The symbols move the nodes like this.
dena sa rudu
dena ni rire
dena vu gego
dena fu nimo
dena gu base
dena ko buro
dena te tigu
dena vi pora
suna sa bode
suna ni favo
suna vu fefe
suna fu bosa
suna gu pora
suna ko tobu
suna te mago
suna vi base
kabo sa koga
kabo ni dodo
kabo vu vezo
kabo fu mama
kabo gu kufi
kabo ko sili
kabo te vuni
kabo vi loro
nimo ni feme
nimo fu dena
nimo vi selo
vine sa bote
vine gu veze
vine vi sago
leri sa kipe
leri ni sozu
leri vu tuse
leri fu zuda
leri gu vure
leri ko kuri
leri te mari
leri vi noto
tevo vu nege
tevo fu sono
tevo gu dufi
pemu sa pora
pemu ni sili
pemu vu gina
pemu fu tule
pemu gu bode
pemu ko dodo
pemu te zupa
pemu vi rudu
tupu ni fedi
tupu vu sapa
tupu ko damu
bepa sa sono
bepa vu sago
bepa gu luka
pora sa pemu
pora ni zopu
pora vu damu
pora fu selo
pora gu suna
pora ko sapa
pora te five
pora vi dena
sili sa zopu
sili ni pemu
sili vu luka
sili fu lusu
sili gu sago
sili ko kabo
sili te dedu
sili vi veze
doti sa loro
doti ni buro
doti vu guti
doti fu boba
doti gu nera
doti ko rire
doti te guru
doti vi koga
zopu sa sili
zopu ni pora
zopu vu mari
zopu fu tere
zopu gu favo
zopu ko koga
zopu te tuse
zopu vi rire
selo sa tule
selo ni tere
selo vu buze
selo fu pora
selo gu bosa
selo ko dopi
selo te fuzo
selo vi nimo
sapa sa dodo
sapa ni koga
sapa vu tupu
sapa fu dopi
sapa gu tobu
sapa ko pora
sapa te ruki
sapa vi buro
favo sa sago
favo ni suna
favo vu sono
favo fu nege
favo gu zopu
favo ko rala
favo te lefa
favo vi bote
mari sa luka
mari ni damu
mari vu zopu
mari fu dufi
mari gu sono
mari ko fedi
mari te leri
mari vi pako
fuzo ni nazu
fuzo fu five
fuzo te selo
rigi sa vuni
rigi ni ruki
rigi vu kuri
rigi fu fado
rigi gu rebe
rigi ko tuse
rigi te koga
rigi vi guru
bote sa vine
bote ni base
bote vu pigo
bote fu gisi
bote gu rire
bote ko nera
bote te dima
bote vi favo
nazu sa mido
nazu ni fuzo
nazu vu zuda
nazu fu tuse
nazu gu fota
nazu ko fado
nazu te tere
nazu vi tane
vuni sa rigi
vuni ko dedu
vuni te kabo
ruki ni rigi
ruki ko five
ruki te sapa
five sa zupa
five ni tuse
five vu sozu
five fu fuzo
five gu mago
five ko ruki
five te pora
five vi tigu
loro sa doti
loro ko veze
loro vi kabo
tobu ni rala
tobu gu sapa
tobu ko suna
nege sa teve
nege ni bosa
nege vu tevo
nege fu favo
nege gu tere
nege ko nobi
nege te fota
nege vi gisi
tuvo sa lefa
tuvo gu dedu
tuvo te sago
kufi sa rala
kufi gu kabo
kufi ko sago
rebe gu rigi
rebe ko lefa
rebe te rala
sono sa bepa
sono ni fefe
sono vu favo
sono fu tevo
sono gu mari
sono ko kope
sono te vure
sono vi pigo
kope vu rala
kope gu fedi
kope ko sono
legi sa dufi
legi vu lusu
legi fu luka
guti vu doti
guti ko pako
guti vi fedi
demo vu fisi
demo fu fedi
demo ko dufi
tuse sa dedu
tuse ni five
tuse vu leri
tuse fu nazu
tuse gu lefa
tuse ko rigi
tuse te zopu
tuse vi duti
pako sa tatu
pako ni gego
pako vu rire
pako fu daza
pako gu pigo
pako ko guti
pako te noto
pako vi mari
bosa ni nege
bosa fu suna
bosa gu selo
dedu sa tuse
dedu ni zupa
dedu vu kipe
dedu fu mido
dedu gu tuvo
dedu ko vuni
dedu te sili
dedu vi migi
feme sa rido
feme ni nimo
feme vu daza
feme fu rire
feme gu gisi
feme ko boba
feme te tane
feme vi tere
base ni bote
base gu dena
base vi suna
guru ko duti
guru te doti
guru vi rigi
dufi sa legi
dufi ni buze
dufi vu tere
dufi fu mari
dufi gu tevo
dufi ko demo
dufi te zuda
dufi vi daza
damu sa gina
damu ni mari
damu vu pora
damu fu buze
damu gu fefe
damu ko tupu
damu te sozu
damu vi gego
boba fu doti
boba ko feme
boba vi fisi
koga sa kabo
koga ni sapa
koga vu fedi
koga fu fisi
koga gu rala
koga ko zopu
koga te rigi
koga vi doti
lusu sa tere
lusu ni tule
lusu vu legi
lusu fu sili
lusu gu teve
lusu ko mama
lusu te mido
lusu vi rido
nera gu doti
nera ko bote
nera vi rala
buro ni doti
buro ko dena
buro vi sapa
zuda vu nazu
zuda fu leri
zuda te dufi
vezo sa fedi
vezo vu kabo
vezo ko luka
vure vu lefa
vure gu leri
vure te sono
gego ni pako
gego vu dena
gego vi damu
mido sa nazu
mido fu dedu
mido te lusu
dima gu duti
dima te bote
dima vi lefa
mago ni lefa
mago gu five
mago te suna
tere sa lusu
tere ni selo
tere vu dufi
tere fu zopu
tere gu nege
tere ko fisi
tere te nazu
tere vi feme
kuri vu rigi
kuri ko leri
kuri te fedi
dopi ni fisi
dopi fu sapa
dopi ko selo
rido sa feme
rido fu veze
rido vi lusu
rudu sa dena
rudu ni veze
rudu vi pemu
tane fu duti
tane te feme
tane vi nazu
fisi sa mama
fisi ni dopi
fisi vu demo
fisi fu koga
fisi gu nobi
fisi ko tere
fisi te fado
fisi vi boba
rala sa kufi
rala ni tobu
rala vu kope
rala fu nobi
rala gu koga
rala ko favo
rala te rebe
rala vi nera
gina sa damu
gina ni luka
gina vu pemu
buze ni dufi
buze vu selo
buze fu damu
tatu sa pako
tatu vu veze
tatu vi luka
sozu ni leri
sozu vu five
sozu te damu
fedi sa vezo
fedi ni tupu
fedi vu koga
fedi fu demo
fedi gu kope
fedi ko mari
fedi te kuri
fedi vi guti
rire sa veze
rire ni dena
rire vu pako
rire fu feme
rire gu bote
rire ko doti
rire te duti
rire vi zopu
teve sa nege
teve fu sago
teve gu lusu
bode sa suna
bode ni sago
bode gu pemu
lefa sa tuvo
lefa ni mago
lefa vu vure
lefa fu fota
lefa gu tuse
lefa ko rebe
lefa te favo
lefa vi dima
fado fu rigi
fado ko nazu
fado te fisi
tule sa selo
tule ni lusu
tule fu pemu
mama sa fisi
mama fu kabo
mama ko lusu
tigu ni duti
tigu te dena
tigu vi five
veze sa rire
veze ni rudu
veze vu tatu
veze fu rido
veze gu vine
veze ko loro
veze te migi
veze vi sili
nobi fu rala
nobi gu fisi
nobi ko nege
fefe ni sono
fefe vu suna
fefe gu damu
daza vu feme
daza fu pako
daza vi dufi
kipe sa leri
kipe vu dedu
kipe te luka
luka sa mari
luka ni gina
luka vu sili
luka fu legi
luka gu bepa
luka ko vezo
luka te kipe
luka vi tatu
sago sa favo
sago ni bode
sago vu bepa
sago fu teve
sago gu sili
sago ko kufi
sago te tuvo
sago vi vine
dodo sa sapa
dodo ni kabo
dodo ko pemu
zupa sa five
zupa ni dedu
zupa te pemu
fota fu lefa
fota gu nazu
fota te nege
duti sa migi
duti ni tigu
duti vu noto
duti fu tane
duti gu dima
duti ko guru
duti te rire
duti vi tuse
pigo vu bote
pigo gu pako
pigo vi sono
migi sa duti
migi te veze
migi vi dedu
gisi fu bote
gisi gu feme
gisi vi nege
noto vu duti
noto te pako
noto vi leri

In the rows, 53 stands for zero.

The rows follow the links: the fewer symbols apart two nodes are, the more alike their rows tend to be.

Each row is also shifted at random along 9 hidden directions that mean nothing.

Row, then node:
 44   54   49   53   54   59   53   48   57   52   59   53   48   64   54   53   49   50   49   61   45   56   51   46   57   58   56   54   58   49   51   56   62   54   55   47   50   51   60   45   54   52   56   52   38   56   54   62   62   46   48   50   56   56   63   49   47 -> vine
 42   57   53   51   53   53   54   52   55   46   51   57   54   51   57   57   60   53   49   59   49   55   54   49   56   55   55   56   56   45   61   50   49   49   53   49   54   53   43   56   46   44   52   51   60   54   49   47   57   55   47   52   51   52   42   52   45 -> rido
 50   52   51   56   55   59   52   50   53   56   56   52   52   57   58   48   43   50   61   56   47   56   57   48   51   51   58   50   47   53   55   55   62   57   45   54   49   52   66   39   54   57   58   51   36   56   48   50   53   38   56   52   58   46   58   54   48 -> tuvo
 47   54   54   55   51   52   56   54   47   55   58   49   58   49   54   50   50   49   53   47   57   57   54   54   57   53   53   48   45   52   55   54   52   54   51   55   54   50   52   53   58   48   50   55   51   51   46   50   51   53   52   53   50   52   52   55   59 -> mari
 33   48   57   52   50   44   55   51   50   48   48   43   59   48   54   52   55   60   47   42   55   55   58   59   49   49   49   54   46   44   48   55   42   50   53   45   49   50   50   53   52   48   51   55   56   44   50   48   52   55   59   51   49   53   49   53   58 -> fedi
 43   48   54   50   54   49   51   55   57   52   48   52   52   53   46   55   56   58   51   51   47   49   54   57   43   52   49   55   55   53   43   57   50   50   48   51   50   57   48   56   56   58   54   50   60   49   60   52   51   60   61   52   46   54   50   57   50 -> kufi
 48   53   55   53   50   54   53   54   53   57   51   42   63   54   48   51   51   54   54   50   57   50   54   58   43   49   53   61   40   55   49   50   55   56   49   49   48   57   60   38   57   55   57   59   42   45   55   52   45   48   68   47   51   52   59   46   53 -> buze
 47   61   49   46   48   50   50   41   54   48   47   52   56   59   63   51   56   54   51   58   45   52   46   50   60   54   47   64   59   51   62   51   54   45   46   49   53   62   59   49   43   53   59   54   60   47   67   57   66   49   67   53   57   60   57   50   50 -> tatu
 52   60   52   55   50   59   55   49   54   54   55   57   48   59   54   54   52   47   56   58   54   48   49   43   57   54   54   55   59   56   58   51   56   55   58   59   54   52   56   52   56   57   52   48   47   57   54   54   54   48   47   57   53   53   60   52   54 -> feme
 62   52   55   49   58   51   52   59   53   50   48   52   57   52   50   56   52   55   53   53   53   51   54   57   56   50   57   51   48   53   54   56   53   53   52   53   50   52   47   56   50   54   55   51   49   53   47   48   49   56   50   50   52   50   44   54   55 -> pemu
 45   48   55   54   51   50   55   53   57   53   52   55   48   47   47   54   56   56   58   49   54   54   58   55   41   53   48   53   54   52   46   56   48   52   54   60   55   48   47   58   56   56   49   51   61   48   52   53   44   57   53   52   49   52   52   55   53 -> nobi
 43   59   50   52   50   49   54   39   50   49   47   51   51   54   65   50   46   50   55   46   57   58   53   44   66   55   48   54   56   44   64   49   54   47   49   51   55   45   56   48   43   55   57   52   50   50   49   52   56   33   48   53   63   52   58   48   66 -> zuda
 56   56   49   54   50   52   53   55   61   52   51   46   53   64   42   57   55   57   51   49   52   42   53   49   45   56   57   57   61   50   39   47   50   52   55   49   48   57   52   50   53   62   47   50   40   50   58   55   51   51   55   52   46   49   57   50   59 -> tane
 27   50   59   54   56   53   58   47   48   51   46   57   39   51   58   50   54   45   52   51   57   52   57   47   65   54   47   45   60   42   63   56   48   49   57   54   53   45   45   56   49   56   54   49   55   61   49   44   50   49   38   55   57   46   50   59   61 -> rala
 61   55   52   50   52   53   54   53   62   49   49   53   47   60   52   53   54   49   59   57   46   51   59   51   49   61   56   61   59   37   49   49   47   44   46   60   48   52   44   54   42   66   48   50   50   50   51   52   46   48   50   52   48   41   41   54   54 -> veze
 30   50   52   55   61   53   52   58   56   57   54   48   53   54   48   58   54   57   39   52   56   50   50   58   52   55   53   47   55   59   44   53   59   54   62   38   54   55   53   50   55   45   53   55   47   60   60   59   58   62   48   43   56   60   64   47   46 -> mago
 46   51   53   47   58   46   53   61   50   48   48   47   58   51   49   56   57   58   41   52   56   57   52   61   59   56   55   49   51   47   51   53   49   50   53   41   52   54   42   56   47   44   54   56   55   50   51   51   59   65   50   49   53   55   44   50   55 -> gina
 49   52   51   50   58   48   52   53   53   54   56   46   63   55   55   54   52   61   43   53   46   58   55   54   52   53   62   54   49   51   48   56   60   51   50   36   48   55   57   39   55   44   59   53   40   52   52   54   66   51   58   50   56   56   58   51   39 -> sili
 53   54   54   59   51   61   54   55   49   53   53   52   55   54   56   50   55   49   55   54   51   45   54   49   53   47   57   46   49   53   61   48   50   59   51   51   49   63   58   48   55   48   47   51   50   60   51   37   53   54   54   53   47   44   49   58   51 -> dima
 83   56   50   55   47   54   52   47   55   50   57   58   56   52   57   55   54   56   59   53   45   56   51   51   51   51   49   52   53   56   57   58   53   57   53   60   59   53   57   61   53   49   48   52   63   49   54   56   57   56   58   53   48   57   54   54   51 -> bote
 54   55   55   51   56   47   56   56   58   58   46   47   57   58   44   56   57   54   52   46   53   42   55   57   48   56   55   55   57   49   44   51   48   46   48   55   49   59   42   52   56   67   47   48   50   53   61   47   47   56   58   52   44   46   54   59   57 -> zopu
 45   54   53   51   52   50   52   50   51   52   49   48   65   54   52   57   51   60   54   50   50   50   54   51   52   45   58   53   46   57   55   58   58   58   48   48   48   55   59   45   58   51   59   47   43   48   51   47   57   46   63   54   51   54   56   52   55 -> lusu
 60   50   54   54   50   57   52   58   43   56   50   52   47   53   47   46   55   46   49   54   57   46   46   51   55   49   51   45   53   61   54   50   51   54   47   53   51   64   52   54   65   54   53   51   56   58   57   43   52   61   56   60   48   51   52   60   58 -> kope
 53   54   55   53   58   54   53   55   50   57   48   52   51   55   55   54   50   48   53   53   59   45   52   53   60   50   55   49   52   54   60   50   56   54   55   53   51   55   55   49   50   58   55   51   45   61   52   48   49   47   47   52   57   47   54   53   58 -> five
 53   48   51   57   56   53   50   52   55   57   59   52   50   49   55   48   57   57   49   54   49   58   55   55   39   54   54   56   52   53   45   48   55   50   49   44   51   58   61   40   54   47   55   58   58   55   59   57   59   52   60   51   57   55   60   53   31 -> rebe
 55   51   56   50   52   50   51   52   56   54   51   56   51   49   47   55   55   55   57   51   56   49   52   57   45   50   49   60   53   58   48   55   51   53   57   59   55   50   52   58   55   58   55   52   60   49   59   59   44   54   56   53   52   56   55   51   53 -> dopi

Where do the symbols, taken in turn from left to right, take each start?
Answers are names.
 53   45   52   52   54   47   51   55   57   50   59   51   57   47   48   56   55   65   51   49   49   62   58   56   38   52   57   57   49   50   38   58   53   54   53   47   51   45   51   49   55   47   54   54   51   44   47   60   53   53   57   53   52   57   52   51   43
sa sa fu ko gu: sago
 56   56   50   53   51   52   55   55   50   57   58   48   59   48   52   47   59   51   47   56   54   57   52   54   46   57   56   58   47   54   52   42   54   48   43   46   51   63   53   37   57   44   55   58   55   50   56   48   57   52   63   52   53   52   53   52   40
fu ni ko ni gu gu ko: mari
 44   52   58   51   53   52   54   48   55   49   50   55   47   51   62   53   57   51   52   57   53   53   54   54   54   54   47   61   56   42   58   52   48   49   60   50   52   49   52   53   43   51   54   55   61   53   55   56   52   51   49   50   56   53   49   49   47
ko sa vi vu ni sa gu: sono
 54   49   56   52   53   55   52   41   50   54   51   55   48   51   63   51   47   52   58   55   52   56   51   50   57   47   45   55   50   56   62   59   60   57   57   54   54   46   68   46   51   55   62   53   51   53   57   59   54   41   57   52   63   59   66   49   52
gu gu ko sa sa fu ni ko: nobi
 62   48   52   53   55   51   48   58   55   53   57   57   49   48   51   51   53   56   55   54   49   57   56   56   43   54   58   54   52   53   45   51   51   51   48   55   52   53   50   54   52   54   52   53   59   53   50   55   50   54   54   58   52   51   44   57   42
sa vi vi ni ko gu ni vu: vure
 61   56   54   48   54   53   52   50   55   49   45   52   54   57   59   54   54   52   52   59   48   49   53   51   59   51   54   58   53   47   61   51   53   50   51   49   49   56   54   50   43   54   58   52   49   54   54   51   56   48   53   52   55   51   48   50   52
ni te vi fu fu gu te ko sa: rala
 53   53   50   58   55   55   55   54   51   54   56   55   54   47   54   52   55   52   55   51   55   57   57   51   51   52   55   44   49   54   58   50   55   57   51   53   56   53   53   50   53   44   51   51   54   58   46   43   54   52   46   51   54   47   52   55   49
gu te te sa fu: dedu
 34   53   54   51   56   47   50   49   48   55   46   54   48   53   57   53   59   54   42   50   55   45   44   50   62   51   50   50   65   56   57   51   52   47   56   41   53   59   53   53   53   50   57   49   60   63   62   51   64   54   50   59   56   59   59   57   52
ko fu sa fu ko ko: dedu
 37   48   56   52   56   54   51   59   51   58   54   52   50   56   45   51   53   53   49   56   51   46   52   53   48   51   58   53   54   56   44   54   55   53   52   49   45   58   52   46   63   56   57   50   45   58   54   52   53   56   55   58   50   51   53   57   47
ni ko sa ni vu te: leri
 60   51   55   47   54   47   49   48   53   50   47   53   53   53   56   54   52   57   54   53   48   51   51   56   52   48   50   60   53   54   52   57   54   50   52   50   51   51   57   52   48   57   61   51   56   48   58   59   55   49   61   55   56   59   54   51   52
ni gu gu fu ko gu: teve
 59   56   52   53   54   51   55   48   53   52   51   59   49   47   56   55   58   52   54   53   53   60   53   48   59   56   50   47   58   54   62   54   55   51   51   54   60   48   45   56   50   47   52   49   63   56   52   46   58   53   44   52   56   53   54   57   51
sa gu ni fu gu ni: sago
 58   53   52   52   49   49   51   48   50   52   49   54   49   48   58   46   53   50   55   48   53   54   51   53   52   52   47   55   54   53   55   47   47   46   46   55   54   56   53   56   50   55   53   54   66   52   56   50   51   49   58   59   53   52   47   56   55
te ni ni fu fu ko: mari
 54   52   54   57   54   55   55   54   54   59   56   50   55   55   47   53   52   52   54   50   52   51   55   53   51   53   55   46   51   57   50   58   57   56   52   55   52   53   53   50   62   55   48   50   45   55   52   50   52   54   53   50   50   50   61   57   53
sa gu fu ni fu gu sa te te: suna
 54   58   49   53   53   52   52   58   53   57   54   53   49   51   53   46   55   45   49   55   54   53   50   55   52   62   53   55   57   54   52   39   51   42   43   52   54   63   45   51   51   53   49   57   62   58   60   51   54   57   52   54   54   50   48   56   46
sa vu ni sa gu ni vu gu ko: kuri
